Here is a tiny trained network, its code and every weight. The questions are about switching its units off for an input and a class, where a switched-off unit gives its printed mean instead of its output.

import numpy as np


def w(rows, s, z=0):
    codes = np.array(rows[::2]) - 128.0
    scale = np.full(codes.shape[1], s)
    scale[-1] = z or s
    return codes * scale


def f(y):
    return y / 2 * (1 + np.tanh(0.7978845608 * (y + 0.044715 * y**3)))


def log_softmax(a):
    a = a - a.max(-1, keepdims=True)
    return a - np.log(np.exp(a).sum(-1, keepdims=True))


def net(x, mask):
    res = np.array(x, float).reshape(1, 7) / 4 @ E
    y = f(res @ A[0][:, :-1].T + A[0][:, -1])
    res = res + np.where(mask, y, B[0][:, -1]) @ B[0][:, :-1]
    return log_softmax(res[-1] @ U[:, :-1].T + U[:, -1])


A, B = {}, {}
E = w([
[123,117,30,85,56,105,140,224,165,151,154],'x0',
[185,99,127,83,161,4,74,96,81,99,161],'x1',
[126,136,138,128,133,127,123,146,133,123,144],'x2',
[155,142,65,207,113,98,176,117,76,118,214],'x3',
[206,164,152,71,94,189,173,135,77,114,131],'x4',
[138,125,145,135,134,143,113,151,141,127,159],'x5',
[140,196,134,172,73,117,49,121,120,154,119],'x6',
],0.012)
A[0] = w([
[109,183,118,174,40,125,84,91,87,114,87,80],'N0',
[135,142,80,235,114,111,200,112,66,123,211,36],'N1',
[78,3,111,97,172,156,249,118,102,55,131,76],'N2',
[76,164,118,190,113,220,191,135,175,148,98,67],'N3',
[164,140,151,142,86,111,107,113,167,188,130,43],'N4',
[186,160,167,69,87,162,198,134,50,126,126,12],'N5',
[2,78,92,199,181,80,95,106,180,150,140,27],'N6',
[123,149,229,199,228,171,125,35,61,114,114,6],'N7',
],0.0086,0.011)
B[0] = w([
[107,147,171,124,143,175,48,167,88,171,220,182],'N0',
[102,103,220,23,111,126,157,150,151,165,4,214],'N1',
[90,179,168,170,132,152,54,154,78,209,198,222],'N2',
[170,99,86,97,239,1,67,91,79,77,120,212],'N3',
[162,165,151,49,148,143,131,184,170,168,183,128],'N4',
[191,188,117,141,106,155,138,43,253,45,155,169],'N5',
[221,199,139,84,72,211,191,50,188,60,180,204],'N6',
[115,96,13,99,113,126,175,198,160,172,139,252],'N7',
],0.0094,0.011)
U = w([
[169,165,133,119,121,183,167,67,157,83,160,69],'0',
[107,122,2,104,100,137,171,188,146,166,144,77],'1',
[165,99,129,100,189,47,113,75,80,100,156,77],'2',
[80,104,221,75,143,162,133,127,172,145,42,102],'3',
[110,167,177,163,142,167,93,136,100,181,186,85],'4',
[117,130,137,155,130,141,153,111,113,110,125,254],'5',
[126,108,128,160,127,146,143,120,119,113,118,255],'6',
],0.012,0.017)

Each question gives the input, the list of numbers given to net, and the class t.
The units are the neurons (one row each of A and B). Each row of codes is followed by its name. A weight is (code - 128) times the scale printed after its matrix; where a second scale follows, it is the last column's (A, B and U).
mask holds one flag per neuron, in row order. A switched-off neuron (its flag False) gives its mean, the last column of its row in B, instead of its output. The means were averaged over made-up inputs and are rounded, as every weight is.
A unit's drop is (log p(t) with every unit on - log p(t) with that unit switched off) / (log p(t) with every unit on - log p(t) with every unit switched off).
The circuit of an input: a set's keep is (log p(t) with only the set's units on - log p(t) with every unit switched off) / (log p(t) with every unit on - log p(t) with every unit switched off). Starting from all 8 units, units are removed one at a time, each time the one whose removal leaves the highest keep (on an exact tie, the one counted first), for as long as the keep stays at least 0.8.
circuit, biggest first: the units of the circuit, biggest drop first
unit that matters most: the unit with the biggest drop
k most important neurons: the k neurons with the biggest drops, biggest first
drop when u is switched off: that unit's drop, to one decimal
input [-6,3,-7,-6,-5,-8,-5], class 5: circuit, biggest first	(N1, N6, N2)
input [5,-8,6,-2,-7,-4,-8], class 2: 2 most important neurons	(N3, N7)
input [-4,5,7,0,-5,2,0], class 6: circuit, biggest first	(N3)
input [5,-2,2,7,6,2,-4], class 3: 3 most important neurons	(N1, N7, N6)
input [4,-7,3,-1,-5,5,2], class 2: 2 most important neurons	(N3, N7)
input [-5,3,1,1,3,-5,1], class 1: 2 most important neurons	(N7, N3)
input [2,-5,5,0,-3,-1,2], class 2: circuit, biggest first	(N3, N7)
input [5,5,-6,-5,1,-2,2], class 6: 2 most important neurons	(N7, N3)
input [7,1,4,-8,-8,1,5], class 0: 2 most important neurons	(N6, N7)
input [-4,6,4,2,7,-6,6], class 0: 3 most important neurons	(N5, N3, N2)
input [4,-3,7,-1,2,7,-7], class 4: 2 most important neurons	(N2, N7)
input [5,4,7,3,-5,7,7], class 4: 2 most important neurons	(N7, N3)
input [-3,4,5,-1,-2,6,-7], class 4: 2 most important neurons	(N2, N3)
input [6,-5,-7,-6,2,-3,-8], class 4: 3 most important neurons	(N2, N7, N1)
input [3,-3,1,6,0,-8,4], class 5: circuit, biggest first	(N7)
input [-7,-7,-1,0,6,5,-7], class 1: 2 most important neurons	(N7, N6)
input [-5,5,-4,-2,5,8,5], class 5: 2 most important neurons	(N3, N6)
input [1,6,-1,-2,8,-6,6], class 0: 2 most important neurons	(N5, N3)
input [-2,4,5,4,0,-1,3], class 6: drop when N3 is switched off	1.8
input [-7,-8,-1,-1,-7,1,-4], class 2: drop when N3 is switched off	1.5
input [2,-5,-7,0,1,-5,-8], class 4: drop when N2 is switched off	1.0
input [0,4,-3,7,-2,5,-2], class 3: drop when N4 is switched off	0.0
input [-3,-1,0,-6,2,3,7], class 4: unit that matters most	N1
